In the rows, zero is written as 128.
Rows with their classes
[164 107 171  98 152 145 149 178 164 138 178 145 132 114 196 118 145 157
 144 107 103 118 102 103 111 138 186 141  86 146 174 109 141 116 117  79
 111 171 131 137 123 158 252 142 115 149 155 166 125 140 117  95 121 149
 149 160 130 144  87  98 108 123 107 123  92 109  99 113 103 137 118  95
  88 125 123 130 189 136 184]
(30)
[161  95 123  97 146 153 152 148 144 125 170 147 115 117 156 126 138 129
 130 124 114 121 119 128 146 138 139 151 104 163 164 114 133 120 148 112
 113 178 135 116 108 129 215 134 136 143 137 125 115 132  94 119 134 139
 117 141 127 124 119 124 167 131 118 114  92 134 120 118 116 140 117 123
 122 111 147 113 146 128 163]
(25)
[132 197 118 120 134 136 147 146 137 150 140 153 139 125 137 105 140 144
 118 117 115 127 118 120 115 142 119 133 107 125 148  96 111 101 131 106
 115 163 120 132 136 134 204 146 140 140 121 112  89 142 107 124 124 146
 116 143 147 123 123 102 145 137 133 117 117 142 138 118 125 112 125 124
 123 117 135 157 136 119 157]
(25)
[119 122 122 103 153 137 147 160 143 118 178 145 129 102 164 120 146 153
 129 116 102 119 127 103 132 137 137 144 110 153 161 113 139 104 120  93
 113 130 132 130 126 130 234 143 127 156 143 141 119 146 107 124 126 137
 117 166 123 144 123  94 172 107 107 119 117 113 119 128  88 139  95 108
  98 117 127 131 170 125 189]
(30)
[128  96 144 104 132 133 142 147 150 123 172 149 136 134 235 130 147 175
 122 111 138 120 119 111 131 135 133 141 111 167 153 120 147  98 134 146
 127 153 140 135 127 121 209 140 137 148 145 137 121 103 113 113 139 129
 121 154 129 141 139 107 115 122 105 111 135 124 125  94 105 128 127  91
 102 112 121 120 158 120 187]
(30)
[138 167  83  32 106 153 174 164 147 129 166 157 122 146 148 141 135 135
 115 103 146  98 135  88 135 152 147 136  85 144 186 154 133 133 125 165
 131 176 149  94 128 152 208 146 195 137 138 148 106 133  97 123 112 175
 130 167 121  93 139 124 132 113 170 103 112 141 115 110 110 180  37 132
 170  80 143 131 124 120 224]
(31)
[137  96 141 104 138 141 155 152 149 115 170 175 136 110 189 129 141 149
 128 126 118 110 100 113 108 153 129 146  96 155 192 106 134  81 143  95
 121 155 126 117 116 127 250 143 127 157 143 151 105 143 118 101 177 114
 115 138 141 140 127 101 131 117 111 130  97 127 104 143  93 134  90 189
 107 127 119 126 177 142 210]
(30)
[120 135 135 137 114 117 114 121 127 128 108 121 132 134 109 129 126 114
 123 138 135 138 125 136  65 123 129 116 137  97 103 138 133 128 147 136
 127 105 115 153 122 118  92 124 131 117 120 111 142 132 142 138 137 122
 129 118 118 127 116 132 119 140 130 137 140 101 129 138 143 123 132 128
 133 133 122 126 106 116 109]
(17)
[143 118 163 158 126 132 150 135 127 123 133 139 108 146 128 145 142 121
 119 124 129 127 103 120 123 136 108 130 105 128 119 111 117 123  97  92
 120 134 131 138 115 139 191 132 132 143 136 137 148 134 102 136 140 152
 124 125 117 142 114 116 136 140 113  97 109 156 138 112 141  80 151 133
 125 139 119 129 125  99 119]
(16)
[119 182  90  51  88 131 156 167 145 120 193 157  67 163 139 155 140 132
 111 114 152  80 149  90 134 165 141 139  79 141 173 124 132 120 114 145
 134 201 137 119 116 148 207 129 176 139 117 157 119 147 119 137 123 165
 129 159 118 102 151 155 137 105 149  99 106 128 140  89 119 153  84 146
 153  72 163 132  93 109 226]
(31)
[143 114 136 145  72 133 150 148 139 120 160 138 120 126 152 135 130 137
 125 113 117 108 120 164 120 142 136 139 108 132 151 114 129 108 122  91
 111 168 145 127 103 137 210 120 124 151 142 135 120 155 115  92  94 142
 112 145 130 132 121 107 131 108 117 105 107 134 136 121 119 139 113 119
  77 123 139 112 149 122 174]
(8)
[140  96 161 179 153 132 119 128 127 114 120 123 132 153 144 126 152 131
 118 129 116 148 113 128 122 127 131 126 119 115 129 115 125 122 105  91
 130 119 125 131 124 110 202 118 110 126 128 132 130 132 128 105 133 118
 130 129 136 132 141 119 142 161 119 125 112 132 119 107 118  97 120 117
 118 166 113 127 142 152  96]
(33)
[133  87 173 219 155 121 108  87 127 125  74  83 149 153  81  95 129 141
 122 126 124 156 109 153 121 131 103 139 162  99  72 104 101 136 108  73
 114  82 126 141 128  83 107 146  96 108 135 111 148 139 169 109 145 111
 102 149 133 158  89 112 132  87 125 127 106 130 134 138 153  69 194 105
 120 178 111 137 141 132  39]
(16)
[130 109 139  81 117 151 157 176 129 133 171 148 138  83 155 121 157 155
 129 114 118  74 123 104 119 143 149 152  97 158 177 120 163  99 143 116
 110 168 119 146 110 116 211 141 120 159 127 154 113 129 119 116 132 155
 127 148 123 133 139 113 126 101 131 124  99 125 113 152 112 130 110 111
 105 100 135 125 163 125 197]
(25)
[131  94 161 147 148 128 142 144 138 120 105 134 119 130 164 116 128 118
 120 124  99  93 108 124 130 121 128 158 128 111 107 112 136 110 116  81
 121 136 130 142  94 108 171 124 119 140 148 130 128 127 126  82 140 126
 114 139 160 146 120 117 128 134 117 133 111 145 121 123 123 118 143 116
 113 148 124 127 160 171 123]
(25)
[127 128 110  45 139 161 151 168 152 108 190 153 135  90 176 124 136 157
 108 104 119  83 118 105 141 125 168 137  80 169 180 128 162 112 155 144
 125 165 123 117 113 127 171 142 112 148 145 129 110 126 135 111 107 136
 119 148 132 122 145 118 106 104 108 135  68 116  96 136 108 193 109 109
 101 106 135 130 138 133 206]
(25)
[111 122 124  94 137 155 133 141 146 126 189 138 161  97 198 125 124 175
 137 113 103 107 116 111 131 128 152 138 119 171 177 129 155 102 142 114
 131 154 138 126 115 125 166 145 114 168 137 150 112 130 126 118 138 141
 123 160 124 115 122 105 128 107 113 117 119  99 106 130 107 163  87  95
 138  87 148 116 174 142 202]
(30)
[131 125 136 178 151 130  72  96 106 123  85 106 154 116  96 119 112 117
 142 136 137 148 135 136 139  98 117 117 170 108  86 130 122 157 124 172
 144  61 114 139 146 119  13 113 103 107  99 116 142 120 145 146 126 106
 121  85 183 146 119 158 115 132 118 157 164 118 120 153 138 119 153 128
 117 163 123 124 117 124  46]
(17)
[137  49 186 192 186 127 168 168 149 107 154 150 198  99 214  98 134 175
 137  96  62 124 107 117 150 117 127 153 135 145 136 101 146  94 124  17
  97 131 137 137 111 111 241 154  93 154 160 145 133 138 115  77 164 116
 145 138 137 179 141  80 121 130  84 115 107 114  95 147 128  95 184  40
  92 178 118 118 193 141 153]
(33)
[111  87 155 174 155 129 100  80 126 120 108 123 191 109 148 106 128 130
 114 138 115 135  72 141 122 119 124 132 150 127  87  89 124 117 145  88
 117  99 104 136 109 117 139 127 103 132 120 129 121 130 130 107 136 113
 122 109 137 161  98 119  90 148 114 144 125 120 123 168 127 104 154  92
 118 134 113 143 144 138 112]
(25)
[120 156 112  59 117 138 157 171 146 135 182 154 140  91 156 145 127 164
 113 126 136 100 166 101 110  99 154 133  91 147 188 112 152 114 146 155
 125 184 131 112 109 144 170 155 139 141 126 154 121 122 113 128 154 150
 129 170 135 126 139 126 124 102 139 114 127 131 120 145 113 176  86 118
 107  67 138 125 146 119 252]
(18)
[132  64 158 178 152 125 126 129 169 109 166 158 160 112 203 111 137 166
 135 114  96 142 105  72 120 132 121 146 131 135 100 104 131 102 113  59
 111 137 145 127 105 108 241 145 146 148 161 125 122 139 130 103 140 109
 124 152 140 164  98  87 126 163  98 130  94 121 129 142 115 106 147  84
  85 144 119 115 180 140 133]
(33)
[124  84 141 116 158 127 113 163 179 119 171 147 153  89 193 123 124 177
 136 107  98 120  90 116 120 132 128 135 123 154 170 111 148  96 141  79
 109 137 124 136 116 121 214 132  88 151 151 135 120 128 186  97 188 147
 104 150 156 144 116 102 117 126  99 130 135 119 103 128 102 137 128  83
 107 142 122 133 175 140 157]
(33)
[128 104 131 110 136 141 146 160 170 128 163 142 122 110 175 123 139 156
 122 117 113 124 101 121 163 143 135 141 120 109 153 122 138 104 122  88
 104 169 131 124 101 126 207 142 140 160 150 138 120 132 143 110 138 148
 115 132 126 131 109  97 127 128 107 124  81 139 105 113 111 156 115 112
 128 149 142 125 167 137 186]
(25)
[131 137 114  90 123 138 161 169 142 128 180 140 130 112 168 143 120 123
   8 121 116 112 116 105 135 141 141 148 102 142  94 124 141 128 136 120
 157 170 131 126 127 133 202 137 129 145 148 138 124 128 117 124 132 131
 107 167 124 125 138  93 110 121 116 124 111 140 117 123 107 108 148 108
 119 131 129 121 131 136 196]
(31)
